Here is a tiny trained network, its code and every weight. The questions are about switching its units off for an input and a class, where a switched-off unit gives its printed mean instead of its output.

import numpy as np


def w(rows, s, z=0):
    codes = np.array(rows[::2]) - 128.0
    scale = np.full(codes.shape[1], s)
    scale[-1] = z or s
    return codes * scale


def f(y):
    return np.maximum(y, 0)


def log_softmax(a):
    a = a - a.max(-1, keepdims=True)
    return a - np.log(np.exp(a).sum(-1, keepdims=True))


def net(x, mask):
    res = np.array(x, float).reshape(1, 8) / 4 @ E
    y = f(res @ A[0][:, :-1].T + A[0][:, -1])
    res = res + np.where(mask, y, B[0][:, -1]) @ B[0][:, :-1]
    return log_softmax(res[-1] @ U[:, :-1].T + U[:, -1])


A, B = {}, {}
E = w([
[190,58,229,144,27,207,224,105,174,45,74,59],'x0',
[50,216,125,222,89,219,39,41,222,220,55,59],'x1',
[42,185,225,218,79,62,231,222,77,208,179,85],'x2',
[131,128,126,129,122,126,132,129,125,135,119,128],'x3',
[123,131,121,128,127,128,123,137,128,123,124,125],'x4',
[16,21,68,149,165,131,184,65,14,130,26,106],'x5',
[114,169,103,37,10,120,87,42,14,112,226,25],'x6',
[127,222,218,91,252,17,137,48,149,62,70,54],'x7',
],0.0039)
A[0] = w([
[173,92,76,80,158,165,66,88,164,84,105,162,52],'N0',
[162,94,136,74,151,76,172,172,86,73,159,165,53],'N1',
[179,83,206,144,56,190,202,110,168,60,86,83,85],'N2',
[171,94,78,81,158,163,67,87,163,84,105,159,46],'N3',
[118,50,62,173,40,210,142,197,93,185,187,183,24],'N4',
[123,176,183,109,199,61,146,83,131,86,94,79,75],'N5',
[125,179,185,106,204,56,146,80,132,82,92,77,65],'N6',
[123,186,189,109,202,54,146,81,133,87,97,74,60],'N7',
[35,41,75,153,176,131,184,69,39,133,11,93,69],'N8',
[173,92,75,78,160,166,63,85,164,82,105,161,44],'N9',
[123,179,186,109,200,59,147,82,131,85,94,76,61],'N10',
[136,85,123,196,207,131,149,192,193,149,59,218,69],'N11',
[164,94,137,72,150,77,172,172,87,72,159,166,42],'N12',
[172,91,75,81,158,166,66,89,164,85,105,164,58],'N13',
[164,95,138,74,148,79,171,172,89,73,159,164,40],'N14',
[118,55,66,170,45,203,141,191,95,181,182,180,28],'N15',
[82,153,184,182,111,91,183,186,106,174,162,103,62],'N16',
[146,107,134,91,143,95,156,156,98,90,145,151,2],'N17',
[75,194,139,183,104,183,66,70,196,182,70,83,14],'N18',
[49,55,81,150,160,133,173,77,49,135,29,93,102],'N19',
[124,171,178,111,193,69,145,86,130,88,94,81,79],'N20',
[74,193,138,183,104,183,65,69,196,182,70,82,14],'N21',
[75,156,191,191,107,87,191,195,104,183,168,103,41],'N22',
[114,146,96,55,50,121,97,58,36,112,191,49,88],'N23',
[72,197,139,185,103,186,63,66,197,183,69,81,17],'N24',
[124,181,187,108,201,58,145,79,133,85,94,75,57],'N25',
[123,176,182,110,196,62,145,84,131,88,95,80,78],'N26',
[137,72,128,216,234,133,162,206,214,152,34,237,28],'N27',
[113,147,94,51,45,119,96,55,30,112,196,46,79],'N28',
[182,73,213,146,50,195,214,110,165,52,82,83,60],'N29',
[176,88,200,142,59,181,197,115,162,67,96,85,100],'N30',
[166,100,81,82,159,167,60,75,167,83,96,147,20],'N31',
[164,94,137,74,150,79,170,174,91,73,159,169,29],'N32',
[180,73,211,146,49,196,211,109,165,53,82,83,63],'N33',
[247,248,199,101,99,124,64,201,253,135,234,135,90],'N34',
[163,96,138,75,148,81,170,171,91,74,159,164,41],'N35',
[85,178,53,121,204,70,57,145,96,196,175,203,44],'N36',
[66,160,195,200,106,79,199,206,100,192,171,103,16],'N37',
[165,93,138,73,149,77,173,174,89,71,160,167,35],'N38',
[83,180,48,122,209,66,53,146,94,199,178,208,36],'N39',
[81,154,186,184,111,90,184,187,107,176,162,103,59],'N40',
[110,150,92,47,34,116,95,57,22,116,208,43,63],'N41',
[226,222,189,104,101,127,78,183,233,127,214,129,112],'N42',
[156,99,135,82,145,86,166,164,89,81,156,158,70],'N43',
[170,96,77,78,163,169,56,74,169,80,95,150,13],'N44',
[70,158,194,197,106,83,196,201,103,187,168,102,31],'N45',
[163,95,138,73,150,78,171,172,88,73,159,166,41],'N46',
],0.0046,0.0036)
B[0] = w([
[171,191,113,97,85,103,179,91,85,96,71,98,175],'N0',
[159,88,103,191,156,167,157,86,120,185,170,78,176],'N1',
[65,148,79,104,190,67,61,180,105,154,137,85,206],'N2',
[168,187,112,100,87,106,175,94,88,98,75,100,172],'N3',
[170,100,70,59,34,203,63,181,190,183,118,203,201],'N4',
[141,100,79,89,61,187,84,169,164,164,135,186,186],'N5',
[141,102,79,91,62,187,86,168,164,164,135,183,188],'N6',
[144,101,75,84,56,196,83,173,170,165,134,191,187],'N7',
[34,69,180,160,103,113,131,74,80,38,185,215,216],'N8',
[172,192,111,96,83,103,180,90,83,95,69,97,175],'N9',
[141,104,82,92,66,183,91,166,162,160,133,180,184],'N10',
[136,196,216,118,180,168,177,179,205,82,138,121,205],'N11',
[159,89,101,191,157,168,158,86,119,183,170,78,173],'N12',
[172,191,114,96,84,100,181,89,84,95,69,98,177],'N13',
[156,92,103,186,154,165,155,89,120,179,166,83,171],'N14',
[166,101,76,67,42,194,69,176,185,178,120,196,195],'N15',
[181,187,100,86,85,111,168,84,87,88,67,104,183],'N16',
[135,111,111,158,149,153,141,109,125,153,150,104,140],'N17',
[181,58,98,201,165,166,172,82,107,192,186,79,199],'N18',
[55,79,177,154,108,116,132,85,95,57,171,197,211],'N19',
[140,103,86,96,71,176,91,162,158,158,134,176,181],'N20',
[185,53,95,210,169,170,177,76,105,198,194,71,199],'N21',
[183,190,96,87,83,111,171,81,85,87,65,99,187],'N22',
[138,177,213,135,187,159,168,181,208,93,131,133,219],'N23',
[196,37,90,228,178,180,191,63,99,214,212,55,204],'N24',
[143,104,78,91,62,188,90,168,163,162,134,182,184],'N25',
[141,101,83,91,65,183,86,168,163,162,134,183,185],'N26',
[136,208,236,118,196,193,192,194,224,70,146,121,219],'N27',
[138,181,219,136,192,165,173,186,214,90,133,133,222],'N28',
[57,158,70,98,200,61,52,192,106,158,139,76,207],'N29',
[65,145,82,104,184,68,61,177,106,151,134,90,203],'N30',
[174,190,98,100,85,109,178,90,81,103,73,92,168],'N31',
[155,91,100,187,158,166,157,88,118,180,168,79,168],'N32',
[56,158,70,97,202,59,50,194,105,160,139,73,207],'N33',
[1,46,159,168,108,106,137,62,50,31,175,215,254],'N34',
[155,92,103,185,154,164,155,89,120,178,166,83,169],'N35',
[60,156,84,98,196,57,61,189,107,147,119,64,198],'N36',
[202,211,85,75,72,107,192,61,70,74,44,83,191],'N37',
[158,89,100,190,157,168,158,86,118,183,170,79,172],'N38',
[52,160,78,94,203,48,52,198,104,149,118,55,201],'N39',
[178,186,101,88,85,112,167,84,88,89,69,105,183],'N40',
[142,192,230,136,206,180,184,201,232,84,136,131,224],'N41',
[25,60,153,159,112,105,131,75,65,54,163,196,236],'N42',
[153,97,111,174,146,155,148,98,124,170,156,94,170],'N43',
[174,191,98,99,83,109,179,90,82,101,72,92,171],'N44',
[190,199,92,81,79,110,178,73,79,82,55,95,191],'N45',
[159,88,101,192,157,169,159,85,118,184,171,77,172],'N46',
],0.0054,0.0046)
U = w([
[182,71,101,217,162,164,163,69,118,218,175,61,101],'0',
[191,202,103,81,63,94,174,75,75,80,36,97,106],'1',
[149,96,84,72,33,184,61,190,191,182,128,228,104],'2',
[129,184,254,131,203,157,173,194,236,75,133,129,104],'3',
[51,145,74,100,202,19,31,191,95,160,127,66,111],'4',
[28,59,174,165,99,102,129,57,66,37,166,233,114],'5',
[137,118,151,131,128,105,118,123,132,138,115,135,250],'6',
],0.0083,0.013)

Each question gives the input, the list of numbers given to net, and the class t.
The units are the neurons (one row each of A and B). Each row of codes is followed by its name. A weight is (code - 128) times the scale printed after its matrix; where a second scale follows, it is the last column's (A, B and U).
mask holds one flag per neuron, in row order. A switched-off neuron (its flag False) gives its mean, the last column of its row in B, instead of its output. The means were averaged over made-up inputs and are rounded, as every weight is.
A unit's drop is (log p(t) with every unit on - log p(t) with that unit switched off) / (log p(t) with every unit on - log p(t) with every unit switched off).
The circuit of an input: a set's keep is (log p(t) with only the set's units on - log p(t) with every unit switched off) / (log p(t) with every unit on - log p(t) with every unit switched off). Starting from the 12 units with the biggest drops (on a tie, the unit counted first), units are removed one at a time, each time the one whose removal leaves the highest keep (on an exact tie, the one counted first), for as long as the keep stays at least 0.8.
units of the circuit, in order: the units of the circuit, biggest drop first
unit that matters most: the unit with the biggest drop
k most important neurons: the k neurons with the biggest drops, biggest first
drop when u is switched off: that unit's drop, to one decimal
input [4,-7,2,7,0,8,-1,-8], class 2: unit that matters most -> N4
input [-3,4,-1,2,4,8,0,-4], class 5: 2 most important neurons -> (N8, N19)
input [-7,-4,0,1,-2,7,8,5], class 3: 3 most important neurons -> (N41, N28, N23)
input [4,-3,-3,3,-4,-7,-3,6], class 5: 2 most important neurons -> (N34, N42)
input [4,3,3,-4,-8,-7,-1,-1], class 5: 2 most important neurons -> (N34, N42)
input [0,3,7,-6,-4,-4,-3,7], class 1: units of the circuit, in order -> (N37, N45)
input [4,4,6,3,3,2,-5,1], class 1: units of the circuit, in order -> (N37, N45, N22)
input [-7,-1,-4,1,-5,-1,-2,-4], class 4: 2 most important neurons -> (N39, N36)
input [4,-3,5,2,7,-6,-2,3], class 5: units of the circuit, in order -> (N34, N42)
input [6,-7,6,7,0,3,6,-8], class 2: 3 most important neurons -> (N4, N15, N24)
input [-7,8,1,6,1,3,-4,-3], class 0: 3 most important neurons -> (N24, N21, N18)
input [-5,-1,-4,6,-8,6,-6,3], class 3: 3 most important neurons -> (N27, N11, N34)
input [-7,4,-4,-2,8,-4,6,-5], class 4: 3 most important neurons -> (N39, N36, N27)
input [7,3,-1,-7,-6,-8,5,6], class 5: units of the circuit, in order -> (N34)
input [-1,6,7,5,-4,6,0,-2], class 1: units of the circuit, in order -> (N37, N45)
input [-7,5,3,1,-4,2,8,0], class 3: units of the circuit, in order -> (N41, N28)
input [-1,3,3,5,7,5,2,0], class 5: units of the circuit, in order -> (N8, N19)
input [-4,-6,-6,-8,-3,-1,-8,-6], class 3: 2 most important neurons -> (N27, N11)
input [2,7,4,-2,8,-1,4,7], class 0: 3 most important neurons -> (N24, N21, N18)
input [-4,-3,3,1,-8,-6,-8,-6], class 3: unit that matters most -> N27
input [-6,-6,-2,-3,-1,-7,8,2], class 3: 2 most important neurons -> (N41, N28)
input [5,-4,4,4,6,8,-1,3], class 5: 2 most important neurons -> (N8, N19)
input [-6,5,-6,1,7,5,-8,2], class 3: 2 most important neurons -> (N27, N11)
input [4,3,-5,-4,8,1,-4,2], class 1: drop when N0 is switched off -> 0.2
input [5,-8,8,-1,-6,2,1,-7], class 0: drop when N35 is switched off -> 0.3
input [4,-4,2,-3,6,-8,-6,-1], class 5: drop when N28 is switched off -> 0.1
input [3,-8,-5,3,-6,8,1,2], class 0: drop when N25 is switched off -> 0.0
